Below is a small trained network, with its code and all its weights. Each question gives an input and a class and asks what happens when units are switched off, that is, made to give their printed mean instead of their output.

import numpy as np


def w(rows, s, z=0):
    codes = np.array(rows[::2]) - 128.0
    scale = np.full(codes.shape[1], s)
    scale[-1] = z or s
    return codes * scale


def norm(h):
    return h / np.sqrt((h * h).mean(-1, keepdims=True) + 1e-5)


def f(y):
    return np.maximum(y, 0)


def log_softmax(a):
    a = a - a.max(-1, keepdims=True)
    return a - np.log(np.exp(a).sum(-1, keepdims=True))


def net(x, mask):
    res = np.array(x, float).reshape(1, 8) / 4 @ E
    u = 0
    for l in range(4):
        y = f(norm(res) @ A[l][:, :-1].T + A[l][:, -1])
        res = res + np.where(mask[u : u + 4], y, B[l][:, -1]) @ B[l][:, :-1]
        u += 4
    return log_softmax(norm(res)[-1] @ U[:, :-1].T + U[:, -1])


A, B = {}, {}
E = w([
[33,129,129,103,215,44,121,156,228],'x0',
[219,2,116,49,107,168,131,130,38],'x1',
[27,96,157,135,179,85,141,137,61],'x2',
[204,159,118,65,20,135,151,200,94],'x3',
[94,126,127,125,79,138,176,163,113],'x4',
[107,132,52,196,209,6,120,204,79],'x5',
[92,127,220,67,85,171,51,214,109],'x6',
[143,128,120,147,170,92,206,94,104],'x7',
],0.0059)
A[0] = w([
[116,91,132,218,165,215,42,144,157,2],'0.n0',
[46,170,186,162,111,144,164,138,97,76],'0.n1',
[119,163,103,183,49,187,152,84,81,42],'0.n2',
[101,82,133,1,147,141,83,195,59,101],'0.n3',
],0.0052,0.0027)
B[0] = w([
[118,114,243,181,86,204,213,96,133,163],'0.n0',
[137,174,151,120,244,106,66,210,212,183],'0.n1',
[179,105,235,124,176,214,255,213,174,189],'0.n2',
[153,26,209,150,29,56,169,154,120,253],'0.n3',
],0.0048,0.0034)
A[1] = w([
[109,176,132,132,116,142,129,133,79,60],'1.n0',
[158,134,131,139,40,192,53,115,111,3],'1.n1',
[55,235,166,110,122,169,43,116,221,28],'1.n2',
[133,117,17,251,194,91,101,79,3,37],'1.n3',
],0.0056,0.0028)
B[1] = w([
[146,146,128,147,136,69,161,103,125,135],'1.n0',
[153,109,121,180,123,168,115,69,142,210],'1.n1',
[115,255,116,242,190,125,156,166,106,253],'1.n2',
[70,167,165,199,184,127,169,185,192,253],'1.n3',
],0.0084,0.0031)
A[2] = w([
[138,162,53,111,122,127,164,70,168,5],'2.n0',
[168,163,80,163,78,152,115,198,82,15],'2.n1',
[46,81,157,104,255,112,159,55,156,129],'2.n2',
[164,128,74,110,107,120,234,108,117,79],'2.n3',
],0.0067,0.0021)
B[2] = w([
[108,82,87,100,103,101,85,118,117,155],'2.n0',
[98,131,138,140,185,140,129,103,136,183],'2.n1',
[163,251,101,176,148,142,171,121,140,254],'2.n2',
[182,150,115,122,125,171,120,98,98,191],'2.n3',
],0.013,0.0049)
A[3] = w([
[126,63,62,155,254,90,152,88,135,236],'3.n0',
[171,68,116,170,173,79,179,128,57,189],'3.n1',
[92,127,142,52,78,111,127,150,238,177],'3.n2',
[191,113,54,131,171,87,42,101,175,2],'3.n3',
],0.0067,0.0013)
B[3] = w([
[128,255,63,112,83,132,140,150,161,254],'3.n0',
[55,93,195,220,136,161,125,159,239,226],'3.n1',
[58,115,186,181,206,99,162,144,134,179],'3.n2',
[59,186,35,147,101,75,162,154,172,172],'3.n3',
],0.0071,0.0039)
U = w([
[220,52,153,111,68,227,122,63,92,135],'0',
[98,252,107,219,213,120,160,160,156,241],'1',
[133,142,6,44,139,60,92,56,99,1],'2',
[48,4,178,123,142,58,100,207,101,79],'3',
],0.011,0.0033)

Each question gives the input, the list of numbers given to net, and the class t.
The units are the neurons (one row each of A and B). Each row of codes is followed by its name. A weight is (code - 128) times the scale printed after its matrix; where a second scale follows, it is the last column's (A, B and U).
mask holds one flag per neuron, layer by layer. A switched-off neuron (its flag False) gives its mean, the last column of its row in B, instead of its output. The means were averaged over made-up inputs and are rounded, as every weight is.
A unit's drop is (log p(t) with every unit on - log p(t) with that unit switched off) / (log p(t) with every unit on - log p(t) with every unit switched off).
The circuit of an input: a set's keep is (log p(t) with only the set's units on - log p(t) with every unit switched off) / (log p(t) with every unit on - log p(t) with every unit switched off). Starting from the 12 units with the biggest drops (on a tie, the unit counted first), units are removed one at a time, each time the one whose removal leaves the highest keep (on an exact tie, the one counted first), for as long as the keep stays at least 0.8.
circuit, biggest first: the units of the circuit, biggest drop first
k most important neurons: the k neurons with the biggest drops, biggest first
k most important neurons of layer l: the k neurons of layer l with the biggest drops, biggest first
drop when u is switched off: that unit's drop, to one decimal
input [-7,5,-4,0,1,7,4,0], class 0: circuit, biggest first : [2.n2]
input [4,4,-7,-3,-4,-4,-6,8], class 2: circuit, biggest first : [2.n0, 1.n3]
input [1,8,1,-7,8,-6,6,0], class 3: circuit, biggest first : [0.n3, 2.n3]
input [1,3,-7,-3,8,2,2,-7], class 3: 3 most important neurons : [2.n2, 2.n3, 3.n2]
input [8,0,0,2,2,-8,8,-1], class 3: circuit, biggest first : [2.n2, 0.n3]
input [-3,-3,2,4,5,-3,-1,-3], class 0: circuit, biggest first : [2.n2, 1.n2]
input [3,0,-1,6,6,-5,2,0], class 0: 3 most important neurons of layer 1 : [1.n3, 1.n1, 1.n2]
input [6,1,1,5,0,-4,-3,8], class 2: 2 most important neurons of layer 2 : [2.n0, 2.n3]
input [1,-1,4,2,6,8,5,1], class 3: 3 most important neurons : [2.n2, 0.n3, 1.n2]
input [1,1,-7,5,-7,-3,-4,-3], class 2: 3 most important neurons : [3.n3, 2.n0, 0.n3]
input [-1,0,6,1,4,-8,-4,-2], class 0: 3 most important neurons : [1.n3, 1.n2, 3.n0]
input [7,-1,-5,4,7,-1,-8,-3], class 2: 3 most important neurons of layer 2 : [2.n0, 2.n3, 2.n2]
input [1,5,-7,-6,2,4,4,-8], class 3: 3 most important neurons : [2.n2, 2.n3, 0.n3]
input [-1,-2,8,2,2,-7,3,-7], class 3: 3 most important neurons : [2.n2, 0.n3, 3.n0]
input [8,7,-1,2,-6,-2,-2,-5], class 3: most important neuron of layer 3 : [3.n2]
input [-6,-4,-3,3,6,-3,-3,-3], class 0: drop when 2.n2 is switched off : 0.1
